Below are the code and all the weights of a small trained network. Each question names an input and a class and asks about switching units off, where a switched-off unit gives its printed mean instead of its output.

import numpy as np


def w(rows, s, z=0):
    codes = np.array(rows[::2]) - 128.0
    scale = np.full(codes.shape[1], s)
    scale[-1] = z or s
    return codes * scale


def f(y):
    return np.maximum(y, 0)


def log_softmax(a):
    a = a - a.max(-1, keepdims=True)
    return a - np.log(np.exp(a).sum(-1, keepdims=True))


def net(x, mask):
    res = np.array(x, float).reshape(1, 8) / 4 @ E
    y = f(res @ A[0][:, :-1].T + A[0][:, -1])
    res = res + np.where(mask, y, B[0][:, -1]) @ B[0][:, :-1]
    return log_softmax(res[-1] @ U[:, :-1].T + U[:, -1])


A, B = {}, {}
E = w([
[138,123,128,139,132,156,112],'x0',
[129,124,128,126,135,133,128],'x1',
[149,239,217,221,254,86,92],'x2',
[124,127,130,129,126,117,131],'x3',
[128,132,112,120,137,120,146],'x4',
[125,131,137,127,126,121,127],'x5',
[246,60,155,150,132,43,106],'x6',
[120,86,22,60,157,49,8],'x7',
],0.013)
A[0] = w([
[30,170,140,97,38,211,144,209],'n0',
[98,187,133,228,228,89,87,179],'n1',
[81,113,45,134,166,76,23,189],'n2',
[86,125,94,128,196,80,12,181],'n3',
[194,7,120,104,119,116,151,103],'n4',
[234,88,151,123,225,53,82,163],'n5',
[168,125,158,137,70,184,219,192],'n6',
[200,113,133,89,89,49,33,254],'n7',
],0.011,0.0057)
B[0] = w([
[120,165,60,102,120,184,190,238],'n0',
[128,254,129,129,154,200,135,249],'n1',
[89,126,122,62,63,173,76,218],'n2',
[69,184,93,86,87,180,94,215],'n3',
[166,55,97,157,160,118,85,199],'n4',
[204,212,110,188,67,84,132,232],'n5',
[216,124,132,172,109,126,191,231],'n6',
[147,99,86,167,79,85,107,216],'n7',
],0.013,0.021)
U = w([
[163,160,75,114,88,151,146,183],'0',
[202,31,169,161,113,75,182,80],'1',
[92,176,177,144,249,186,188,122],'2',
[208,178,237,178,186,71,127,109],'3',
[45,54,80,39,105,167,121,75],'4',
[135,49,84,95,132,63,39,94],'5',
[52,174,132,69,169,171,55,1],'6',
],0.014,0.0075)

Each question gives the input, the list of numbers given to net, and the class t.
The units are the neurons (one row each of A and B). Each row of codes is followed by its name. A weight is (code - 128) times the scale printed after its matrix; where a second scale follows, it is the last column's (A, B and U).
mask holds one flag per neuron, in row order. A switched-off neuron (its flag False) gives its mean, the last column of its row in B, instead of its output. The means were averaged over made-up inputs and are rounded, as every weight is.
A unit's drop is (log p(t) with every unit on - log p(t) with that unit switched off) / (log p(t) with every unit on - log p(t) with every unit switched off).
The circuit of an input: a set's keep is (log p(t) with only the set's units on - log p(t) with every unit switched off) / (log p(t) with every unit on - log p(t) with every unit switched off). Starting from all 8 units, units are removed one at a time, each time the one whose removal leaves the highest keep (on an exact tie, the one counted first), for as long as the keep stays at least 0.8.
circuit, biggest first: the units of the circuit, biggest drop first
unit that matters most: the unit with the biggest drop
k most important neurons: the k neurons with the biggest drops, biggest first
drop when u is switched off: that unit's drop, to one decimal
input [-2,-5,-6,0,-8,-2,1,3], class 5: circuit, biggest first -> (n4 n1)
input [-7,-6,3,-5,5,-7,0,-6], class 2: circuit, biggest first -> (n5 n7)
input [7,4,6,5,-7,-1,0,2], class 6: circuit, biggest first -> (n6 n3)
input [-7,4,-1,-1,2,8,1,5], class 5: circuit, biggest first -> (n1 n0)
input [7,0,8,-4,-7,-5,-2,-2], class 2: circuit, biggest first -> (n1)
input [-6,-6,6,-2,1,-7,2,-2], class 3: 2 most important neurons -> (n5 n0)
input [-2,-7,0,-8,8,5,3,7], class 5: 4 most important neurons -> (n1 n0 n7 n6)
input [-1,-3,-2,-8,-6,0,1,0], class 1: 4 most important neurons -> (n1 n3 n2 n0)
input [-5,-2,5,5,-7,7,0,8], class 6: 2 most important neurons -> (n3 n2)
input [0,7,-1,-3,7,-6,-1,1], class 4: 3 most important neurons -> (n5 n1 n6)
input [0,3,8,0,4,3,0,1], class 6: 2 most important neurons -> (n6 n3)
input [0,8,-7,4,6,0,2,1], class 5: drop when n4 is switched off -> 0.1
input [1,5,-1,-6,5,-7,-3,5], class 4: drop when n7 is switched off -> 0.0
input [5,-8,-1,-2,-2,7,-6,5], class 4: drop when n1 is switched off -> 0.2
input [6,-1,2,4,-1,8,2,-8], class 3: unit that matters most -> n6
input [0,-2,-7,-5,3,-5,0,7], class 4: 2 most important neurons -> (n2 n5)
